Below are the code and all the weights of a small trained network. Each question names an input and a class and asks about switching units off, where a switched-off unit gives its printed mean instead of its output.

import numpy as np


def w(rows, s, z=0):
    codes = np.array(rows[::2]) - 128.0
    scale = np.full(codes.shape[1], s)
    scale[-1] = z or s
    return codes * scale


def norm(h):
    return h / np.sqrt((h * h).mean(-1, keepdims=True) + 1e-5)


def f(y):
    return np.maximum(y, 0)


def log_softmax(a):
    a = a - a.max(-1, keepdims=True)
    return a - np.log(np.exp(a).sum(-1, keepdims=True))


def net(x, mask):
    res = np.array(x, float).reshape(1, 8) / 4 @ E
    u = 0
    for l in range(2):
        y = f(norm(res) @ A[l][:, :-1].T + A[l][:, -1])
        res = res + np.where(mask[u : u + 10], y, B[l][:, -1]) @ B[l][:, :-1]
        u += 10
    return log_softmax(norm(res)[-1] @ U[:, :-1].T + U[:, -1])


A, B = {}, {}
E = w([
[147,80,198],'x0',
[39,187,44],'x1',
[253,119,181],'x2',
[56,21,119],'x3',
[81,141,190],'x4',
[71,179,214],'x5',
[100,37,224],'x6',
[105,75,98],'x7',
],0.006)
A[0] = w([
[101,107,248,5],'0.n1',
[109,86,164,104],'0.n2',
[213,92,150,162],'0.n3',
[130,127,131,61],'0.n4',
[159,205,178,126],'0.n5',
[54,132,139,163],'0.n6',
[197,117,18,151],'0.n7',
[127,146,104,198],'0.n8',
[115,68,198,48],'0.n9',
[165,46,95,107],'0.n10',
],0.012,0.0024)
B[0] = w([
[150,58,133,203],'0.n1',
[97,111,136,171],'0.n2',
[71,164,66,234],'0.n3',
[123,133,167,128],'0.n4',
[251,194,103,215],'0.n5',
[129,134,35,193],'0.n6',
[150,20,115,253],'0.n7',
[180,115,132,176],'0.n8',
[119,85,161,192],'0.n9',
[175,143,89,207],'0.n10',
],0.011,0.0058)
A[1] = w([
[162,84,98,3],'1.n1',
[159,168,153,103],'1.n2',
[104,99,247,142],'1.n3',
[127,179,162,73],'1.n4',
[34,159,147,203],'1.n5',
[111,97,102,137],'1.n6',
[123,138,160,69],'1.n7',
[139,125,151,56],'1.n8',
[91,167,192,139],'1.n9',
[94,145,170,185],'1.n10',
],0.015,0.002)
B[1] = w([
[178,70,70,254],'1.n1',
[212,152,187,185],'1.n2',
[65,10,129,183],'1.n3',
[180,143,97,151],'1.n4',
[32,222,12,163],'1.n5',
[196,180,93,226],'1.n6',
[92,129,120,131],'1.n7',
[76,134,125,136],'1.n8',
[159,152,72,133],'1.n9',
[163,89,97,137],'1.n10',
],0.012,0.0049)
U = w([
[203,44,27,196],'0',
[102,162,253,1],'1',
[214,197,182,180],'2',
[68,157,55,116],'3',
[90,2,185,143],'4',
[79,137,205,20],'5',
],0.014,0.0063)

Each question gives the input, the list of numbers given to net, and the class t.
The units are the neurons (one row each of A and B). Each row of codes is followed by its name. A weight is (code - 128) times the scale printed after its matrix; where a second scale follows, it is the last column's (A, B and U).
mask holds one flag per neuron, layer by layer. A switched-off neuron (its flag False) gives its mean, the last column of its row in B, instead of its output. The means were averaged over made-up inputs and are rounded, as every weight is.
A unit's drop is (log p(t) with every unit on - log p(t) with that unit switched off) / (log p(t) with every unit on - log p(t) with every unit switched off).
The circuit of an input: a set's keep is (log p(t) with only the set's units on - log p(t) with every unit switched off) / (log p(t) with every unit on - log p(t) with every unit switched off). Starting from the 12 units with the biggest drops (on a tie, the unit counted first), units are removed one at a time, each time the one whose removal leaves the highest keep (on an exact tie, the one counted first), for as long as the keep stays at least 0.8.
units of the circuit, in order: the units of the circuit, biggest drop first
k most important neurons of layer l: the k neurons of layer l with the biggest drops, biggest first
drop of u: that unit's drop, to one decimal
input [-7,1,-4,4,5,-2,1,8], class 3: units of the circuit, in order => (0.n7; 0.n5; 1.n5)
input [7,1,8,4,-4,7,-1,-8], class 4: units of the circuit, in order => (1.n3; 0.n6)
input [1,0,-8,5,-2,-4,7,-7], class 3: units of the circuit, in order => (0.n5; 0.n7; 1.n5)
input [3,0,2,-5,3,6,8,-8], class 4: units of the circuit, in order => (1.n3)
input [3,7,-2,6,3,-1,3,-6], class 3: units of the circuit, in order => (0.n7; 1.n5)
input [1,8,3,4,6,-3,3,0], class 3: units of the circuit, in order => (0.n7; 0.n5; 1.n5)
input [-1,4,-2,-8,-5,-1,2,-3], class 2: 4 most important neurons of layer 0 => (0.n5; 0.n1; 0.n6; 0.n3)
input [8,2,6,-2,-1,-1,-6,-4], class 2: 3 most important neurons of layer 1 => (1.n2; 1.n3; 1.n1)
input [-3,-6,-5,2,2,8,-4,3], class 3: 4 most important neurons of layer 0 => (0.n7; 0.n10; 0.n5; 0.n8)
input [0,1,-4,-3,3,4,3,-7], class 2: drop of 0.n5 => 0.3
input [-5,-5,-4,3,-8,7,8,-1], class 4: drop of 1.n3 => 0.1
input [5,5,6,6,-1,4,-6,-4], class 2: drop of 0.n7 => 0.1
